Below is a small trained network, with its code and all its weights. Each question gives an input and a class and asks what happens when units are switched off, that is, made to give their printed mean instead of their output.

import numpy as np


def w(rows, s, z=0):
    codes = np.array(rows[::2]) - 128.0
    scale = np.full(codes.shape[1], s)
    scale[-1] = z or s
    return codes * scale


def f(y):
    return np.maximum(y, 0)


def log_softmax(a):
    a = a - a.max(-1, keepdims=True)
    return a - np.log(np.exp(a).sum(-1, keepdims=True))


def net(x, mask):
    res = np.array(x, float).reshape(1, 2) / 4 @ E
    y = f(res @ A[0][:, :-1].T + A[0][:, -1])
    res = res + np.where(mask, y, B[0][:, -1]) @ B[0][:, :-1]
    return log_softmax(res[-1] @ U[:, :-1].T + U[:, -1])


A, B = {}, {}
E = w([
[142,48,128,143,102,247,92],'x0',
[44,127,207,74,172,169,143],'x1',
],0.012)
A[0] = w([
[98,125,140,122,142,132,132,198],'n0',
[116,198,149,112,153,8,143,69],'n1',
[33,164,221,74,150,141,121,92],'n2',
[110,140,123,117,138,89,133,196],'n3',
[133,137,109,119,136,116,129,252],'n4',
[228,140,17,165,86,65,103,125],'n5',
[162,93,128,134,128,247,115,77],'n6',
],0.013,0.011)
B[0] = w([
[139,200,168,201,116,115,152,191],'n0',
[86,20,4,136,97,162,80,232],'n1',
[66,134,109,133,196,88,242,231],'n2',
[150,162,147,203,44,148,98,197],'n3',
[138,193,219,220,60,203,104,223],'n4',
[49,151,153,127,194,107,230,253],'n5',
[42,121,33,236,55,109,136,222],'n6',
],0.014)
U = w([
[94,64,2,184,38,141,101,98],'0',
[84,166,152,131,243,59,240,109],'1',
[174,206,250,190,54,189,93,254],'2',
[178,99,142,126,139,108,86,90],'3',
[155,135,127,68,128,125,90,96],'4',
],0.0081,0.0091)

Each question gives the input, the list of numbers given to net, and the class t.
The units are the neurons (one row each of A and B). Each row of codes is followed by its name. A weight is (code - 128) times the scale printed after its matrix; where a second scale follows, it is the last column's (A, B and U).
mask holds one flag per neuron, in row order. A switched-off neuron (its flag False) gives its mean, the last column of its row in B, instead of its output. The means were averaged over made-up inputs and are rounded, as every weight is.
A unit's drop is (log p(t) with every unit on - log p(t) with that unit switched off) / (log p(t) with every unit on - log p(t) with every unit switched off).
The circuit of an input: a set's keep is (log p(t) with only the set's units on - log p(t) with every unit switched off) / (log p(t) with every unit on - log p(t) with every unit switched off). Starting from all 7 units, units are removed one at a time, each time the one whose removal leaves the highest keep (on an exact tie, the one counted first), for as long as the keep stays at least 0.8.
circuit, biggest first: the units of the circuit, biggest drop first
unit that matters most: the unit with the biggest drop
k most important neurons: the k neurons with the biggest drops, biggest first
drop when u is switched off: that unit's drop, to one decimal
input [5,-6], class 1: 2 most important neurons	n5, n1
input [2,-1], class 2: circuit, biggest first	n1
input [2,3], class 2: circuit, biggest first	n5, n1
input [-3,-4], class 1: 3 most important neurons	n5, n6, n0
input [2,5], class 1: 2 most important neurons	n2, n1
input [5,6], class 1: 2 most important neurons	n1, n2
input [-6,6], class 0: 2 most important neurons	n1, n5
input [-2,3], class 2: 2 most important neurons	n5, n6
input [-3,-2], class 2: 3 most important neurons	n6, n2, n4
input [2,-2], class 2: 2 most important neurons	n1, n2
input [3,6], class 1: 2 most important neurons	n2, n1
input [-2,2], class 2: circuit, biggest first	n5, n6
input [-5,5], class 0: 3 most important neurons	n1, n5, n3
input [-7,-2], class 0: most important neuron	n1
input [0,2], class 2: circuit, biggest first	n5, n1
input [4,-5], class 1: 3 most important neurons	n5, n1, n3
input [3,2], class 2: drop when n2 is switched off	0.1
input [-4,-8], class 1: drop when n5 is switched off	3.6
input [-1,0], class 2: drop when n4 is switched off	0.0
input [-7,3], class 0: drop when n1 is switched off	1.4
input [0,-3], class 2: unit that matters most	n2
